Below are the code and all the weights of a small trained network. Each question names an input and a class and asks about switching units off, where a switched-off unit gives its printed mean instead of its output.

import numpy as np


def w(rows, s, z=0):
    codes = np.array(rows[::2]) - 128.0
    scale = np.full(codes.shape[1], s)
    scale[-1] = z or s
    return codes * scale


def norm(h):
    return h / np.sqrt((h * h).mean(-1, keepdims=True) + 1e-5)


def f(y):
    return y / 2 * (1 + np.tanh(0.7978845608 * (y + 0.044715 * y**3)))


def log_softmax(a):
    a = a - a.max(-1, keepdims=True)
    return a - np.log(np.exp(a).sum(-1, keepdims=True))


def net(x, mask):
    res = np.array(x, float).reshape(1, 4) / 4 @ E
    u = 0
    for l in range(4):
        y = f(norm(res) @ A[l][:, :-1].T + A[l][:, -1])
        res = res + np.where(mask[u : u + 7], y, B[l][:, -1]) @ B[l][:, :-1]
        u += 7
    return log_softmax(norm(res)[-1] @ U[:, :-1].T + U[:, -1])


A, B = {}, {}
E = w([
[40,5,140,182,56,206,171],'x0',
[61,44,35,180,108,83,114],'x1',
[239,65,128,106,130,167,47],'x2',
[129,159,18,166,129,232,116],'x3',
],0.0027)
A[0] = w([
[71,36,131,140,125,190,144,121],'0.n0',
[122,62,70,129,117,163,103,15],'0.n1',
[113,45,68,140,128,137,127,119],'0.n2',
[39,56,130,126,116,105,130,103],'0.n3',
[73,195,76,136,129,134,142,64],'0.n4',
[103,3,106,139,124,101,133,2],'0.n5',
[114,136,115,115,111,128,130,120],'0.n6',
],0.013,0.0031)
B[0] = w([
[149,122,184,93,51,242,147,254],'0.n0',
[118,44,73,151,250,101,144,195],'0.n1',
[128,104,64,218,92,141,44,216],'0.n2',
[73,73,170,164,112,46,152,219],'0.n3',
[66,200,153,93,170,169,99,184],'0.n4',
[41,167,171,161,21,53,36,219],'0.n5',
[119,130,157,160,161,147,132,127],'0.n6',
],0.011,0.0074)
A[1] = w([
[136,177,72,119,136,118,179,46],'1.n0',
[112,199,77,106,129,128,180,107],'1.n1',
[205,111,171,65,168,71,78,29],'1.n2',
[134,125,82,167,159,119,179,7],'1.n3',
[157,204,126,89,181,123,101,142],'1.n4',
[250,117,134,82,112,64,110,108],'1.n5',
[112,91,102,122,156,64,235,53],'1.n6',
],0.012,0.0014)
B[1] = w([
[69,154,85,174,95,101,119,136],'1.n0',
[49,180,113,88,159,139,133,161],'1.n1',
[229,91,248,114,120,145,26,233],'1.n2',
[98,89,99,164,100,166,96,117],'1.n3',
[105,190,95,84,131,78,124,255],'1.n4',
[238,124,205,75,145,92,21,239],'1.n5',
[122,90,152,140,194,113,168,131],'1.n6',
],0.011,0.0073)
A[2] = w([
[147,105,39,142,119,78,152,46],'2.n0',
[161,69,73,105,238,141,175,50],'2.n1',
[174,87,25,201,234,162,115,3],'2.n2',
[198,153,30,187,147,174,82,15],'2.n3',
[177,87,33,188,225,139,122,12],'2.n4',
[188,82,1,175,212,144,107,2],'2.n5',
[160,86,121,180,234,62,206,29],'2.n6',
],0.0088,0.00099)
B[2] = w([
[109,139,195,111,128,244,142,79],'2.n0',
[109,123,76,235,12,53,125,116],'2.n1',
[180,97,71,154,207,230,85,247],'2.n2',
[144,155,71,134,245,202,117,208],'2.n3',
[153,124,79,137,147,217,100,197],'2.n4',
[218,135,33,176,233,208,119,235],'2.n5',
[33,2,122,90,180,164,179,97],'2.n6',
],0.0091,0.0012)
A[3] = w([
[250,86,152,87,48,203,255,22],'3.n0',
[112,104,200,131,99,52,189,123],'3.n1',
[141,86,197,161,220,37,243,123],'3.n2',
[115,217,68,96,176,45,157,36],'3.n3',
[164,13,47,108,64,116,131,59],'3.n4',
[152,57,162,165,76,181,120,4],'3.n5',
[164,127,76,113,107,84,167,44],'3.n6',
],0.0092,0.0012)
B[3] = w([
[200,144,93,100,55,160,224,208],'3.n0',
[173,91,49,126,188,194,112,220],'3.n1',
[134,52,161,50,173,99,190,139],'3.n2',
[146,149,63,181,168,42,191,235],'3.n3',
[64,188,201,99,161,160,133,173],'3.n4',
[163,167,40,150,130,4,168,254],'3.n5',
[72,110,81,32,101,147,80,93],'3.n6',
],0.012,0.0038)
U = w([
[29,55,146,234,13,74,69,170],'0',
[56,168,209,82,139,235,145,3],'1',
[89,2,162,70,216,90,210,95],'2',
[174,92,30,199,212,242,76,124],'3',
[68,248,71,96,218,47,170,167],'4',
[252,133,230,56,160,82,26,163],'5',
[205,124,113,98,39,181,253,135],'6',
],0.0091,0.0041)

Each question gives the input, the list of numbers given to net, and the class t.
The units are the neurons (one row each of A and B). Each row of codes is followed by its name. A weight is (code - 128) times the scale printed after its matrix; where a second scale follows, it is the last column's (A, B and U).
mask holds one flag per neuron, layer by layer. A switched-off neuron (its flag False) gives its mean, the last column of its row in B, instead of its output. The means were averaged over made-up inputs and are rounded, as every weight is.
A unit's drop is (log p(t) with every unit on - log p(t) with that unit switched off) / (log p(t) with every unit on - log p(t) with every unit switched off).
The circuit of an input: a set's keep is (log p(t) with only the set's units on - log p(t) with every unit switched off) / (log p(t) with every unit on - log p(t) with every unit switched off). Starting from the 12 units with the biggest drops (on a tie, the unit counted first), units are removed one at a time, each time the one whose removal leaves the highest keep (on an exact tie, the one counted first), for as long as the keep stays at least 0.8.
circuit, biggest first: the units of the circuit, biggest drop first
most important unit: the unit with the biggest drop
k most important neurons: the k neurons with the biggest drops, biggest first
top k neurons in layer l: the k neurons of layer l with the biggest drops, biggest first
drop when u is switched off: that unit's drop, to one decimal
input [6,3,3,8], class 3: circuit, biggest first	[0.n1]
input [-3,7,-5,-3], class 2: circuit, biggest first	[0.n3, 3.n2, 1.n6]
input [8,-7,-8,-3], class 6: 2 most important neurons	[0.n0, 0.n1]
input [6,-4,-6,8], class 6: circuit, biggest first	[0.n0, 0.n5]
input [-6,2,7,6], class 3: circuit, biggest first	[0.n5, 2.n3]
input [8,-4,-7,-7], class 6: top 3 neurons in layer 0	[0.n0, 0.n1, 0.n2]
input [2,-5,3,3], class 6: 4 most important neurons	[0.n2, 0.n4, 0.n3, 3.n0]
input [-6,3,3,4], class 4: 4 most important neurons	[0.n3, 0.n2, 0.n1, 1.n4]
input [-4,8,7,-3], class 0: 2 most important neurons	[0.n5, 3.n1]
input [2,-5,1,4], class 6: 4 most important neurons	[0.n2, 0.n4, 0.n1, 1.n4]
input [-7,-8,0,5], class 4: top 3 neurons in layer 1	[1.n4, 1.n1, 1.n0]
input [5,-2,-5,-8], class 2: 2 most important neurons	[0.n3, 0.n2]
input [3,0,1,5], class 3: 2 most important neurons	[0.n1, 0.n2]
input [7,-3,-1,2], class 6: circuit, biggest first	[0.n0]
input [-8,-8,-1,4], class 4: top 3 neurons in layer 1	[1.n4, 1.n1, 1.n0]
input [2,-5,5,4], class 3: 3 most important neurons	[0.n0, 0.n5, 1.n2]
input [7,-1,-3,5], class 0: 2 most important neurons	[0.n2, 0.n3]
input [8,-4,0,-3], class 6: 2 most important neurons	[0.n0, 3.n0]
input [-3,8,-5,-8], class 2: top 2 neurons in layer 3	[3.n2, 3.n1]
input [1,0,-4,-1], class 2: most important unit	0.n3
input [0,1,2,0], class 3: 3 most important neurons	[0.n1, 0.n2, 0.n3]
input [7,-1,3,8], class 3: drop when 0.n2 is switched off	1.4
input [0,-1,-6,-1], class 4: drop when 0.n1 is switched off	0.2
input [3,2,0,-7], class 0: drop when 0.n5 is switched off	0.1
input [-1,2,-5,4], class 4: drop when 0.n4 is switched off	1.3
input [-6,8,-8,-5], class 2: top 2 neurons in layer 0	[0.n3, 0.n5]
input [-7,1,-8,-6], class 4: most important neuron	[0.n3]
